Below is a small trained network, with its code and all its weights. Each question gives an input and a class and asks what happens when units are switched off, that is, made to give their printed mean instead of their output.

import numpy as np


def w(rows, s, z=0):
    codes = np.array(rows[::2]) - 128.0
    scale = np.full(codes.shape[1], s)
    scale[-1] = z or s
    return codes * scale


def norm(h):
    return h / np.sqrt((h * h).mean(-1, keepdims=True) + 1e-5)


def f(y):
    return np.maximum(y, 0)


def log_softmax(a):
    a = a - a.max(-1, keepdims=True)
    return a - np.log(np.exp(a).sum(-1, keepdims=True))


def net(x, mask):
    res = np.array(x, float).reshape(1, 4) / 4 @ E
    u = 0
    for l in range(3):
        y = f(norm(res) @ A[l][:, :-1].T + A[l][:, -1])
        res = res + np.where(mask[u : u + 8], y, B[l][:, -1]) @ B[l][:, :-1]
        u += 8
    return log_softmax(norm(res)[-1] @ U[:, :-1].T + U[:, -1])


A, B = {}, {}
E = w([
[117,94,133,128,122,123,115,154,153,177,117],'x0',
[215,55,78,98,176,202,89,187,172,98,98],'x1',
[47,62,111,143,139,134,228,120,172,90,108],'x2',
[107,138,141,151,155,189,130,223,97,78,1],'x3',
],0.0074)
A[0] = w([
[163,87,97,87,146,173,188,150,193,96,141,108],'L0N0',
[153,182,205,143,66,142,70,193,105,118,74,124],'L0N1',
[88,144,215,134,95,75,170,152,110,147,203,120],'L0N2',
[45,60,190,170,179,101,176,79,175,74,102,50],'L0N3',
[215,35,157,105,64,85,78,113,72,108,201,31],'L0N4',
[98,18,1,104,176,149,137,30,205,93,156,40],'L0N5',
[38,158,194,179,154,113,136,134,41,182,163,251],'L0N6',
[175,174,240,113,92,92,172,54,202,163,177,120],'L0N7',
],0.0064,0.0032)
B[0] = w([
[102,122,239,174,128,66,120,132,128,206,105,192],'L0N0',
[99,144,193,38,239,116,117,142,120,157,112,220],'L0N1',
[183,174,74,137,136,64,87,140,204,51,157,223],'L0N2',
[121,112,52,224,139,130,94,83,134,109,46,211],'L0N3',
[204,2,164,192,104,109,157,239,54,175,138,188],'L0N4',
[108,201,152,82,232,158,157,247,86,188,230,218],'L0N5',
[14,190,188,120,91,100,107,164,107,110,138,254],'L0N6',
[188,77,156,111,142,154,87,172,225,129,182,240],'L0N7',
],0.0069,0.0067)
A[1] = w([
[96,83,45,175,183,99,185,111,192,140,238,107],'L1N0',
[154,22,132,123,120,139,255,155,86,120,125,137],'L1N1',
[176,130,54,115,93,129,114,108,166,137,163,134],'L1N2',
[118,35,92,75,200,233,173,93,143,135,166,2],'L1N3',
[172,108,176,101,161,129,109,142,189,146,184,176],'L1N4',
[150,154,16,118,49,171,69,83,168,120,116,22],'L1N5',
[213,91,62,167,206,179,99,166,103,193,56,171],'L1N6',
[126,86,138,121,147,177,139,3,120,41,127,93],'L1N7',
],0.0088,0.0038)
B[1] = w([
[90,119,115,1,152,86,75,131,148,75,53,218],'L1N0',
[168,139,123,177,163,54,168,110,77,138,184,161],'L1N1',
[148,108,105,134,147,185,144,71,114,131,117,154],'L1N2',
[80,133,198,123,147,149,169,175,31,137,127,144],'L1N3',
[101,135,125,140,57,169,101,109,78,106,110,254],'L1N4',
[131,133,128,71,140,156,93,96,120,78,173,128],'L1N5',
[129,101,135,114,152,150,154,54,149,52,139,246],'L1N6',
[101,112,121,106,116,123,81,106,154,182,106,130],'L1N7',
],0.011,0.01)
A[2] = w([
[243,86,122,155,214,120,172,123,119,141,150,172],'L2N0',
[116,129,113,193,147,125,207,172,124,103,111,68],'L2N1',
[53,111,110,179,137,156,196,160,142,116,88,83],'L2N2',
[80,135,192,113,150,127,194,179,83,172,151,141],'L2N3',
[160,87,54,92,115,204,170,94,150,200,203,60],'L2N4',
[166,106,129,191,28,141,97,141,99,96,189,82],'L2N5',
[138,74,134,162,31,115,51,57,81,135,254,4],'L2N6',
[70,112,113,244,123,136,228,149,121,132,102,151],'L2N7',
],0.0097,0.0038)
B[2] = w([
[97,30,39,168,160,118,234,28,83,116,178,218],'L2N0',
[220,90,77,201,133,68,160,113,146,193,132,167],'L2N1',
[190,167,80,135,3,152,88,151,173,184,204,190],'L2N2',
[140,227,196,117,176,110,159,151,37,205,156,212],'L2N3',
[142,123,242,75,229,145,200,53,70,28,228,147],'L2N4',
[187,199,33,252,51,119,154,200,194,233,136,203],'L2N5',
[170,131,64,229,94,130,193,147,201,222,57,254],'L2N6',
[232,114,80,179,2,154,94,159,194,223,136,190],'L2N7',
],0.0083,0.007)
U = w([
[193,227,38,232,4,93,63,216,198,226,82,115],'0',
[76,208,177,89,180,86,124,220,23,175,166,253],'1',
[238,44,23,238,120,129,229,76,80,193,188,64],'2',
[126,65,144,116,178,223,80,42,106,31,68,7],'3',
[56,100,28,45,90,17,40,123,184,50,90,70],'4',
],0.012,0.0039)

Each question gives the input, the list of numbers given to net, and the class t.
The units are the neurons (one row each of A and B). Each row of codes is followed by its name. A weight is (code - 128) times the scale printed after its matrix; where a second scale follows, it is the last column's (A, B and U).
mask holds one flag per neuron, layer by layer. A switched-off neuron (its flag False) gives its mean, the last column of its row in B, instead of its output. The means were averaged over made-up inputs and are rounded, as every weight is.
A unit's drop is (log p(t) with every unit on - log p(t) with that unit switched off) / (log p(t) with every unit on - log p(t) with every unit switched off).
The circuit of an input: a set's keep is (log p(t) with only the set's units on - log p(t) with every unit switched off) / (log p(t) with every unit on - log p(t) with every unit switched off). Starting from the 12 units with the biggest drops (on a tie, the unit counted first), units are removed one at a time, each time the one whose removal leaves the highest keep (on an exact tie, the one counted first), for as long as the keep stays at least 0.8.
circuit, biggest first: the units of the circuit, biggest drop first
k most important neurons: the k neurons with the biggest drops, biggest first
top k neurons in layer l: the k neurons of layer l with the biggest drops, biggest first
drop when u is switched off: that unit's drop, to one decimal
input [4,0,6,-6], class 4: 2 most important neurons => (L1N0, L0N3)
input [4,8,0,5], class 3: most important neuron => (L1N6)
input [6,3,0,3], class 3: 2 most important neurons => (L0N6, L0N4)
input [1,0,8,6], class 0: 2 most important neurons => (L2N7, L2N2)
input [-7,-2,3,1], class 0: 3 most important neurons => (L1N0, L0N7, L0N6)
input [5,-4,-4,1], class 1: 2 most important neurons => (L0N6, L0N1)
input [0,2,-2,2], class 3: top 2 neurons in layer 0 => (L0N6, L0N5)
input [7,8,-6,-1], class 2: 2 most important neurons => (L1N0, L0N4)
input [-3,4,1,7], class 2: 4 most important neurons => (L1N0, L0N2, L0N6, L1N4)
input [-2,1,8,-8], class 1: 3 most important neurons => (L0N5, L1N3, L1N6)
input [3,2,-2,8], class 3: 2 most important neurons => (L0N6, L1N6)
input [-7,0,0,-5], class 0: 3 most important neurons => (L1N4, L0N4, L0N7)
input [-5,-4,-6,1], class 1: top 2 neurons in layer 0 => (L0N1, L0N6)
input [-6,2,8,7], class 2: circuit, biggest first => (L1N1)
input [-3,-4,0,-3], class 0: top 2 neurons in layer 0 => (L0N6, L0N7)
input [-6,1,-7,1], class 3: top 2 neurons in layer 0 => (L0N1, L0N6)
input [2,-2,6,0], class 4: top 2 neurons in layer 0 => (L0N3, L0N5)
input [4,4,8,-4], class 1: drop when L0N5 is switched off => 0.4
input [0,8,-6,-2], class 2: drop when L0N4 is switched off => 0.1
input [8,6,0,4], class 3: drop when L0N4 is switched off => 0.6
input [-8,5,3,-8], class 1: circuit, biggest first => (L0N5)
